Here is a tiny trained network, its code and every weight. The questions are about switching its units off for an input and a class, where a switched-off unit gives its printed mean instead of its output.

import numpy as np


def w(rows, s, z=0):
    codes = np.array(rows[::2]) - 128.0
    scale = np.full(codes.shape[1], s)
    scale[-1] = z or s
    return codes * scale


def f(y):
    return np.maximum(y, 0)


def log_softmax(a):
    a = a - a.max(-1, keepdims=True)
    return a - np.log(np.exp(a).sum(-1, keepdims=True))


def net(x, mask):
    res = np.array(x, float).reshape(1, 7) / 4 @ E
    y = f(res @ A[0][:, :-1].T + A[0][:, -1])
    res = res + np.where(mask, y, B[0][:, -1]) @ B[0][:, :-1]
    return log_softmax(res[-1] @ U[:, :-1].T + U[:, -1])


A, B = {}, {}
E = w([
[20,169,162,76,128,35,114],'x0',
[133,136,132,123,125,126,125],'x1',
[120,125,119,138,138,130,113],'x2',
[126,127,132,126,126,132,135],'x3',
[112,220,43,190,155,118,249],'x4',
[131,129,124,130,121,123,121],'x5',
[175,85,186,189,199,30,165],'x6',
],0.012)
A[0] = w([
[219,99,137,193,130,137,129,207],'n1',
[111,93,119,65,54,207,75,253],'n2',
[2,189,151,86,160,29,118,217],'n3',
[117,160,133,192,197,41,188,88],'n4',
[192,146,83,167,145,178,162,134],'n5',
[83,216,43,118,82,176,157,193],'n6',
[207,106,74,153,123,155,176,201],'n7',
[229,40,147,134,119,194,80,212],'n8',
[142,47,232,112,152,112,100,199],'n9',
],0.0098,0.0043)
B[0] = w([
[107,168,186,107,234,81,198,202],'n1',
[190,223,255,214,65,229,48,241],'n2',
[193,40,95,56,29,207,106,252],'n3',
[221,30,234,224,108,189,239,203],'n4',
[69,205,137,227,109,98,126,194],'n5',
[84,165,15,90,200,204,142,227],'n6',
[48,220,176,189,163,82,139,204],'n7',
[246,130,95,62,213,168,198,248],'n8',
[103,63,95,25,138,36,80,232],'n9',
],0.0072,0.016)
U = w([
[221,120,157,175,107,196,131,252],'0',
[56,202,77,171,153,135,114,93],'1',
[151,131,131,75,207,59,138,129],'2',
[90,148,166,210,140,61,156,60],'3',
[105,149,167,105,32,144,59,111],'4',
[113,128,32,77,133,189,156,62],'5',
[116,53,129,87,93,11,101,67],'6',
],0.011,0.0021)

Each question gives the input, the list of numbers given to net, and the class t.
The units are the neurons (one row each of A and B). Each row of codes is followed by its name. A weight is (code - 128) times the scale printed after its matrix; where a second scale follows, it is the last column's (A, B and U).
mask holds one flag per neuron, in row order. A switched-off neuron (its flag False) gives its mean, the last column of its row in B, instead of its output. The means were averaged over made-up inputs and are rounded, as every weight is.
A unit's drop is (log p(t) with every unit on - log p(t) with that unit switched off) / (log p(t) with every unit on - log p(t) with every unit switched off).
The circuit of an input: a set's keep is (log p(t) with only the set's units on - log p(t) with every unit switched off) / (log p(t) with every unit on - log p(t) with every unit switched off). Starting from all 9 units, units are removed one at a time, each time the one whose removal leaves the highest keep (on an exact tie, the one counted first), for as long as the keep stays at least 0.8.
circuit, biggest first: the units of the circuit, biggest drop first
unit that matters most: the unit with the biggest drop
top k neurons: the k neurons with the biggest drops, biggest first
drop of u: that unit's drop, to one decimal
input [7,-3,3,-3,-7,-7,1], class 6: top 4 neurons => [n9 n5 n6 n7]
input [0,4,-2,-1,2,6,3], class 3: circuit, biggest first => [n8 n3]
input [2,-6,5,-4,-5,5,-1], class 4: circuit, biggest first => [n4 n2]
input [3,1,7,0,-8,5,6], class 6: top neuron => [n9]
input [0,-3,-7,-4,7,1,-5], class 1: circuit, biggest first => [n8 n3]
input [0,-2,7,8,2,-8,-5], class 1: circuit, biggest first => [n3 n8]
input [-3,2,5,8,1,-1,-8], class 1: circuit, biggest first => [n6 n3 n4 n2]
input [4,5,-2,-6,0,-6,7], class 6: top 2 neurons => [n2 n9]
input [-1,-4,-5,-6,2,3,1], class 3: top 2 neurons => [n3 n8]
input [2,-2,-6,-7,-1,0,-7], class 4: top 4 neurons => [n2 n8 n4 n1]
input [6,-8,-2,7,8,5,0], class 5: top 2 neurons => [n6 n2]
input [1,-5,1,-6,-3,4,-4], class 4: top 2 neurons => [n4 n8]
input [4,8,4,5,4,5,-1], class 5: top 2 neurons => [n2 n6]
input [3,6,8,-3,7,4,0], class 5: top 2 neurons => [n2 n6]
input [7,6,-7,8,8,3,-1], class 5: unit that matters most => n6
input [8,-7,-7,3,5,0,8], class 0: drop of n4 => 0.4
input [-4,7,8,3,3,-2,-4], class 1: drop of n8 => 0.0
input [3,8,4,3,3,5,7], class 0: drop of n4 => 1.2
